Small tables with named rows and columns. After each table, cells are looked up by row and column.

Kibi.csv
,Munog,Kuz,Gar,Ruz,Gadif,Tarirus
Goreso,0.37,0.51,0.38,0.30,0.28,0.34
Bod,0.31,0.45,0.69,0.49,0.25,0.73
Mosok,0.36,0.65,0.16,0.40,0.56,0.43
Rabu,0.91,0.36,0.15,0.39,0.32,0.26
Nono,0.29,0.74,0.15,0.38,0.35,0.32
Diz,0.36,0.56,0.20,0.40,0.49,0.40
Nokev,0.62,0.13,0.28,0.46,0.24,0.42

Kuz of Bod is 0.45
Gadif of Mosok is 0.56
Gar of Diz is 0.20
Gar of Nokev is 0.28
Munog of Nono is 0.29
Munog of Goreso is 0.37

Table Bez
columns: Sizu, Senu, Pifa, Kamil, Piro, Vir, Res
Gif: [105, 119, 114, 111, 113, 109, 113]
Ruba: [200, 45, 112, 128, 178, 63, 19]
Setolo: [55, 155, 128, 82, 117, 93, 107]
Fuv: [152, 58, 170, 167, 128, 47, 35]
Fativug: [148, 124, 93, 127, 161, 182, 136]
Pudigu: [138, 122, 98, 125, 151, 166, 133]
Vufuraf: [149, 123, 92, 131, 164, 184, 137]
Ragopo: [62, 150, 127, 86, 115, 95, 107]
Med: [84, 133, 121, 96, 114, 104, 110]

Kamil of Gif is 111
Kamil of Pudigu is 125
Vir of Setolo is 93
Pifa of Gif is 114
Vir of Ruba is 63
Senu of Gif is 119
Senu of Fuv is 58
Res of Gif is 113
Pifa of Setolo is 128
Sizu of Ragopo is 62
Piro of Vufuraf is 164
Kamil of Ragopo is 86
Kamil of Ruba is 128
Pifa of Fuv is 170
Senu of Ragopo is 150
Piro of Ruba is 178
Piro of Med is 114
Piro of Fativug is 161

Muz =
|  | Turi | Lageg |
|---|---|---|
| Pez | 138 | 243 |
| Pof | 125 | 160 |
| Sinir | 168 | 163 |
| Dun | 132 | 238 |
| Dap | 88 | 145 |
| Lon | 135 | 191 |
| Zap | 138 | 191 |
| Viv | 113 | 46 |

What is the Lageg of Pof in Muz?
160
What is the Lageg of Dun in Muz?
238
What is the Lageg of Zap in Muz?
191
What is the Turi of Lon in Muz?
135
What is the Turi of Dun in Muz?
132
What is the Lageg of Lon in Muz?
191

Vup.csv
,Fuseza,Dil,Luv,Vot,Toz,Ror,Bup
Tizamig,46,56,55,54,16,24,54
Sira,78,81,81,86,48,44,84
Pupinef,37,34,44,41,22,29,42

Sira, Bup => 84
Tizamig, Luv => 55
Sira, Ror => 44
Pupinef, Bup => 42
Tizamig, Fuseza => 46
Tizamig, Toz => 16
Pupinef, Ror => 29
Tizamig, Vot => 54
Pupinef, Vot => 41
Row with the largest Luv: Sira

Table Petov
	Zolit	Bup	Likome	Gari	Zup
Fal	-30582	-61057	-60822	-32242	53744
Fur	-54785	-60453	-53372	21534	18695
Tumivis	-57399	-59400	-39670	50862	-24226
Diradon	-61592	-57907	-38317	49012	-23973
Rif	37209	3189	-55599	-59923	-48582
Didupud	-33296	-58058	-61420	-31310	51960
Gid	46734	-7346	-59772	-57781	-47243

Diradon, Zup: -23973
Tumivis, Gari: 50862
Gid, Zolit: 46734
Didupud, Likome: -61420
Diradon, Gari: 49012
Fur, Bup: -60453
Fur, Zolit: -54785
Didupud, Gari: -31310
Diradon, Bup: -57907
Rif, Zolit: 37209
Didupud, Zup: 51960

Table Tirapo
	Div	Fur
Kazo	215	194
Mipori	180	60
Dem	157	209
Zupor	110	119
Geg	53	130
Malato	144	186
Kemiza	86	245
Ravelop	170	200
Nopilu	78	104
Zitikil	151	237
Lovubem	100	178

What is the Fur of Kemiza in Tirapo?
245
What is the Div of Kemiza in Tirapo?
86
What is the Fur of Kazo in Tirapo?
194
What is the Div of Lovubem in Tirapo?
100
What is the Div of Geg in Tirapo?
53
What is the Fur of Zupor in Tirapo?
119
What is the Fur of Nopilu in Tirapo?
104
What is the Fur of Geg in Tirapo?
130
What is the Div of Zupor in Tirapo?
110
What is the Div of Dem in Tirapo?
157
What is the Fur of Lovubem in Tirapo?
178
What is the Div of Kazo in Tirapo?
215

Pur =
          Loz   Veb   Fif  Dugiti  Gebudab   Zir
Natagut  36.2  50.3  69.9    56.9     29.3  59.6
Tupi     45.2  37.5  46.3    13.3     71.9  18.0
Ganet    48.8  41.0  35.0    36.0     56.3  34.9
Vuzagon  38.5  55.8  60.4    74.8     15.4  72.7
Kobanid  67.7  28.8   2.0     4.9     93.3   1.8

Gebudab of Kobanid is 93.3
Dugiti of Tupi is 13.3
Zir of Natagut is 59.6
Loz of Vuzagon is 38.5
Fif of Kobanid is 2.0
Veb of Natagut is 50.3
Zir of Tupi is 18.0
Gebudab of Ganet is 56.3
Zir of Vuzagon is 72.7
Veb of Kobanid is 28.8
Fif of Vuzagon is 60.4
Fif of Natagut is 69.9
Gebudab of Natagut is 29.3
Loz of Kobanid is 67.7
Dugiti of Ganet is 36.0
Gebudab of Vuzagon is 15.4
Zir of Ganet is 34.9

Bor
columns: Segim, Gid, Gufeb, Sifetis
Ful: [83, 37, 73, 111]
Nom: [161, 202, 158, 123]
Zuz: [165, 204, 165, 125]
Daridaf: [142, 88, 163, 202]
Golipuv: [81, 33, 79, 119]
Leg: [164, 201, 161, 131]
Kavesub: [141, 91, 164, 200]
Baguko: [154, 209, 157, 127]
Kul: [163, 208, 154, 128]

What is the Gid of Golipuv in Bor?
33
What is the Segim of Kavesub in Bor?
141
What is the Gufeb of Zuz in Bor?
165
What is the Segim of Zuz in Bor?
165
What is the Segim of Golipuv in Bor?
81
What is the Sifetis of Kavesub in Bor?
200
Which row has the largest Segim? Zuz

